Below are the code and all the weights of a small trained network. Each question names an input and a class and asks about switching units off, where a switched-off unit gives its printed mean instead of its output.

import numpy as np


def w(rows, s, z=0):
    codes = np.array(rows[::2]) - 128.0
    scale = np.full(codes.shape[1], s)
    scale[-1] = z or s
    return codes * scale


def norm(h):
    return h / np.sqrt((h * h).mean(-1, keepdims=True) + 1e-5)


def f(y):
    return y / 2 * (1 + np.tanh(0.7978845608 * (y + 0.044715 * y**3)))


def log_softmax(a):
    a = a - a.max(-1, keepdims=True)
    return a - np.log(np.exp(a).sum(-1, keepdims=True))


def net(x, mask):
    res = np.array(x, float).reshape(1, 7) / 4 @ E
    u = 0
    for l in range(2):
        y = f(norm(res) @ A[l][:, :-1].T + A[l][:, -1])
        res = res + np.where(mask[u : u + 15], y, B[l][:, -1]) @ B[l][:, :-1]
        u += 15
    return log_softmax(norm(res)[-1] @ U[:, :-1].T + U[:, -1])


A, B = {}, {}
E = w([
[77,159,102,3,154],'x0',
[129,125,128,128,126],'x1',
[180,97,240,73,144],'x2',
[128,129,127,127,128],'x3',
[235,82,61,68,53],'x4',
[116,84,119,131,154],'x5',
[127,125,126,129,132],'x6',
],0.0038)
A[0] = w([
[97,157,157,172,119,67],'0.n0',
[130,147,131,165,103,40],'0.n1',
[124,80,188,112,153,155],'0.n2',
[150,117,193,80,133,77],'0.n3',
[92,156,161,86,129,55],'0.n4',
[135,115,168,184,56,100],'0.n5',
[104,164,159,162,151,166],'0.n6',
[82,220,142,79,100,253],'0.n7',
[254,102,74,110,82,212],'0.n8',
[89,148,91,157,77,43],'0.n9',
[114,149,93,188,88,138],'0.n10',
[156,93,114,171,128,255],'0.n11',
[155,162,147,194,57,119],'0.n12',
[146,117,164,115,129,71],'0.n13',
[156,130,151,109,123,75],'0.n14',
],0.0081,0.002)
B[0] = w([
[192,147,66,190,173,144],'0.n0',
[182,48,102,100,96,123],'0.n1',
[149,253,175,103,98,176],'0.n2',
[63,102,199,186,22,168],'0.n3',
[133,92,80,149,141,145],'0.n4',
[148,62,165,44,111,159],'0.n5',
[154,183,147,103,171,167],'0.n6',
[86,49,137,92,200,200],'0.n7',
[118,216,179,188,213,254],'0.n8',
[61,127,200,156,31,138],'0.n9',
[140,115,200,40,100,160],'0.n10',
[57,135,150,13,161,175],'0.n11',
[25,53,105,130,214,167],'0.n12',
[111,110,165,121,4,135],'0.n13',
[55,165,59,158,91,132],'0.n14',
],0.0033,0.0053)
A[1] = w([
[63,114,38,144,106,147],'1.n0',
[201,127,145,155,171,153],'1.n1',
[138,81,176,214,93,119],'1.n2',
[123,100,183,77,131,255],'1.n3',
[99,152,74,151,98,133],'1.n4',
[165,117,101,94,75,152],'1.n5',
[116,73,56,138,122,91],'1.n6',
[164,120,105,134,118,121],'1.n7',
[150,147,101,29,142,147],'1.n8',
[76,110,133,84,144,156],'1.n9',
[111,155,163,124,236,196],'1.n10',
[71,178,76,167,105,171],'1.n11',
[170,95,142,178,147,91],'1.n12',
[157,63,144,192,189,187],'1.n13',
[254,96,72,114,111,178],'1.n14',
],0.0079,0.0019)
B[1] = w([
[152,87,209,112,55,165],'1.n0',
[66,172,55,153,133,157],'1.n1',
[85,75,32,24,116,157],'1.n2',
[104,123,95,173,68,203],'1.n3',
[101,139,233,70,154,132],'1.n4',
[130,180,212,254,170,121],'1.n5',
[151,175,150,181,72,132],'1.n6',
[88,162,143,149,243,115],'1.n7',
[67,67,92,154,169,160],'1.n8',
[151,136,112,142,99,173],'1.n9',
[243,99,62,171,83,253],'1.n10',
[222,134,230,120,78,155],'1.n11',
[71,57,156,73,176,135],'1.n12',
[96,200,109,63,128,171],'1.n13',
[129,173,157,211,184,136],'1.n14',
],0.0044,0.0064)
U = w([
[127,117,249,145,51,143],'0',
[164,189,120,232,254,95],'1',
[166,108,81,163,71,228],'2',
[56,43,76,81,168,7],'3',
],0.0085,0.0018)

Each question gives the input, the list of numbers given to net, and the class t.
The units are the neurons (one row each of A and B). Each row of codes is followed by its name. A weight is (code - 128) times the scale printed after its matrix; where a second scale follows, it is the last column's (A, B and U).
mask holds one flag per neuron, layer by layer. A switched-off neuron (its flag False) gives its mean, the last column of its row in B, instead of its output. The means were averaged over made-up inputs and are rounded, as every weight is.
A unit's drop is (log p(t) with every unit on - log p(t) with that unit switched off) / (log p(t) with every unit on - log p(t) with every unit switched off).
The circuit of an input: a set's keep is (log p(t) with only the set's units on - log p(t) with every unit switched off) / (log p(t) with every unit on - log p(t) with every unit switched off). Starting from the 12 units with the biggest drops (on a tie, the unit counted first), units are removed one at a time, each time the one whose removal leaves the highest keep (on an exact tie, the one counted first), for as long as the keep stays at least 0.8.
circuit, biggest first: the units of the circuit, biggest drop first
unit that matters most: the unit with the biggest drop
k most important neurons: the k neurons with the biggest drops, biggest first
top k neurons in layer l: the k neurons of layer l with the biggest drops, biggest first
drop when u is switched off: that unit's drop, to one decimal
input [-5,-2,-5,-3,-4,-1,4], class 0: circuit, biggest first -> (1.n11)
input [4,-1,3,-5,5,4,-8], class 1: top 3 neurons in layer 1 -> (1.n2 1.n5 1.n0)
input [6,8,-7,4,1,-5,8], class 0: circuit, biggest first -> (1.n0 1.n11 1.n4)
input [-4,7,-6,0,-5,0,-1], class 0: 3 most important neurons -> (0.n8 1.n11 0.n9)
input [3,-1,-5,6,-3,-2,-1], class 0: circuit, biggest first -> (1.n0 1.n11)
input [-7,-3,6,3,-5,-3,6], class 3: top 4 neurons in layer 1 -> (1.n2 1.n11 1.n12 1.n0)
input [2,-2,-6,7,6,1,5], class 0: top 2 neurons in layer 1 -> (1.n0 1.n11)
input [-8,-8,-7,2,1,4,7], class 3: circuit, biggest first -> (1.n2 0.n10 1.n10)
input [5,-8,5,-2,-6,-3,2], class 1: 2 most important neurons -> (1.n0 1.n2)
input [-1,-1,-1,-8,-4,5,5], class 2: 3 most important neurons -> (1.n10 0.n8 1.n14)
input [7,-1,1,-3,7,6,3], class 1: top 2 neurons in layer 1 -> (1.n14 1.n5)
input [-6,-1,-4,1,8,7,3], class 1: 2 most important neurons -> (1.n14 0.n3)
input [3,7,1,-2,-5,7,-2], class 2: top 2 neurons in layer 0 -> (0.n8 0.n12)
input [5,-6,5,3,-1,7,5], class 2: unit that matters most -> 1.n3
input [-3,0,-1,6,2,-1,-5], class 3: 3 most important neurons -> (0.n12 0.n5 0.n2)
input [1,3,2,8,-4,-5,3], class 2: 2 most important neurons -> (1.n10 0.n8)
input [-7,1,-2,-8,6,-4,0], class 3: top 2 neurons in layer 1 -> (1.n2 1.n12)
input [4,5,-2,7,0,7,-1], class 2: top 2 neurons in layer 0 -> (0.n3 0.n11)
input [-7,-5,-2,-7,-6,-1,7], class 3: top 2 neurons in layer 1 -> (1.n2 1.n12)
input [-7,-3,-5,1,8,2,3], class 1: unit that matters most -> 1.n14
input [-3,-8,-3,4,4,2,-1], class 1: top 2 neurons in layer 0 -> (0.n3 0.n13)
input [0,-2,-8,8,3,-4,-2], class 0: drop when 0.n6 is switched off -> 0.0
input [5,-6,-3,0,7,-3,7], class 1: drop when 1.n14 is switched off -> 0.1
input [3,-7,0,8,-3,6,0], class 2: drop when 0.n8 is switched off -> 0.3
